Below are the code and all the weights of a small trained network. Each question names an input and a class and asks about switching units off, where a switched-off unit gives its printed mean instead of its output.

import numpy as np


def w(rows, s, z=0):
    codes = np.array(rows[::2]) - 128.0
    scale = np.full(codes.shape[1], s)
    scale[-1] = z or s
    return codes * scale


def f(y):
    return np.maximum(y, 0)


def log_softmax(a):
    a = a - a.max(-1, keepdims=True)
    return a - np.log(np.exp(a).sum(-1, keepdims=True))


def net(x, mask):
    res = np.array(x, float).reshape(1, 6) / 4 @ E
    y = f(res @ A[0][:, :-1].T + A[0][:, -1])
    res = res + np.where(mask, y, B[0][:, -1]) @ B[0][:, :-1]
    return log_softmax(res[-1] @ U[:, :-1].T + U[:, -1])


A, B = {}, {}
E = w([
[220,67,27,59],'x0',
[150,233,112,52],'x1',
[129,129,129,128],'x2',
[127,129,127,125],'x3',
[255,137,248,117],'x4',
[131,130,122,130],'x5',
],0.0076)
A[0] = w([
[183,165,173,140,89],'n1',
[88,173,192,198,108],'n2',
[33,158,82,123,101],'n3',
[138,71,55,92,112],'n4',
[37,254,173,155,150],'n5',
[128,9,159,226,117],'n6',
[187,97,178,162,100],'n7',
[153,196,188,216,140],'n8',
[226,155,220,122,81],'n9',
[207,110,157,178,76],'n10',
[134,214,81,89,155],'n11',
[234,104,6,143,94],'n12',
[22,174,52,98,97],'n13',
[49,127,40,117,115],'n14',
[136,238,132,57,254],'n15',
[125,31,138,240,234],'n16',
[163,111,171,133,78],'n17',
[232,153,205,99,88],'n18',
[213,201,233,147,110],'n19',
[47,132,201,216,137],'n20',
[180,68,140,22,108],'n21',
[121,213,145,38,140],'n22',
[204,133,149,107,83],'n23',
],0.0089)
B[0] = w([
[31,58,192,201,160],'n1',
[120,5,96,54,186],'n2',
[63,82,229,228,170],'n3',
[161,102,216,96,168],'n4',
[211,61,85,21,218],'n5',
[151,210,93,192,193],'n6',
[45,153,131,159,165],'n7',
[158,81,92,50,197],'n8',
[36,99,137,129,194],'n9',
[29,140,158,172,155],'n10',
[188,131,155,135,186],'n11',
[101,61,232,69,183],'n12',
[50,56,216,158,183],'n13',
[75,94,241,191,183],'n14',
[213,122,78,246,253],'n15',
[253,207,112,163,242],'n16',
[89,121,160,127,143],'n17',
[19,71,161,226,193],'n18',
[72,86,125,151,215],'n19',
[193,70,137,55,210],'n20',
[112,80,111,58,169],'n21',
[216,204,140,181,188],'n22',
[100,97,168,116,155],'n23',
],0.0049,0.011)
U = w([
[6,128,191,175,21],'0',
[136,109,120,148,220],'1',
[137,39,112,50,8],'2',
[117,120,93,157,253],'3',
[122,141,135,150,209],'4',
[153,171,126,197,135],'5',
[70,210,58,118,33],'6',
],0.012,0.0064)

Each question gives the input, the list of numbers given to net, and the class t.
The units are the neurons (one row each of A and B). Each row of codes is followed by its name. A weight is (code - 128) times the scale printed after its matrix; where a second scale follows, it is the last column's (A, B and U).
mask holds one flag per neuron, in row order. A switched-off neuron (its flag False) gives its mean, the last column of its row in B, instead of its output. The means were averaged over made-up inputs and are rounded, as every weight is.
A unit's drop is (log p(t) with every unit on - log p(t) with that unit switched off) / (log p(t) with every unit on - log p(t) with every unit switched off).
The circuit of an input: a set's keep is (log p(t) with only the set's units on - log p(t) with every unit switched off) / (log p(t) with every unit on - log p(t) with every unit switched off). Starting from the 12 units with the biggest drops (on a tie, the unit counted first), units are removed one at a time, each time the one whose removal leaves the highest keep (on an exact tie, the one counted first), for as long as the keep stays at least 0.8.
units of the circuit, in order: the units of the circuit, biggest drop first
most important unit: the unit with the biggest drop
k most important neurons: the k neurons with the biggest drops, biggest first
drop of u: that unit's drop, to one decimal
input [-6,-6,-5,0,-4,2], class 2: units of the circuit, in order	(n20, n5)
input [-6,2,0,1,2,0], class 2: units of the circuit, in order	(n5, n2, n8)
input [4,-7,-4,2,6,-2], class 5: units of the circuit, in order	(n16)
input [-2,8,-4,-3,0,6], class 5: 2 most important neurons	(n15, n22)
input [0,-8,5,-6,0,-1], class 5: units of the circuit, in order	(n16, n6)
input [5,7,-7,6,-8,8], class 0: units of the circuit, in order	(n13, n14)
input [-8,3,2,-5,-1,-7], class 2: units of the circuit, in order	(n5, n2)
input [-6,6,5,0,-4,-6], class 1: 2 most important neurons	(n5, n15)
input [-5,-5,7,8,-4,-6], class 4: 2 most important neurons	(n16, n6)
input [1,6,-5,-4,-7,-3], class 0: 3 most important neurons	(n13, n14, n3)
input [-7,2,-6,0,-6,6], class 2: 3 most important neurons	(n5, n20, n2)
input [6,-4,2,-6,-7,-3], class 0: 2 most important neurons	(n14, n5)
input [-6,4,-6,-1,-6,-7], class 1: 2 most important neurons	(n5, n18)
input [-1,4,-7,-2,-7,0], class 0: most important unit	n13
input [5,-6,5,8,-6,3], class 4: 2 most important neurons	(n16, n18)
input [0,3,-2,0,-7,6], class 0: 4 most important neurons	(n13, n14, n3, n16)
input [-1,2,-2,-3,-8,-6], class 0: drop of n14	0.2
input [-8,2,3,4,-2,1], class 2: drop of n13	0.0
input [-4,0,2,0,-2,0], class 2: drop of n18	0.1
input [3,4,-1,7,8,-8], class 0: most important unit	n18
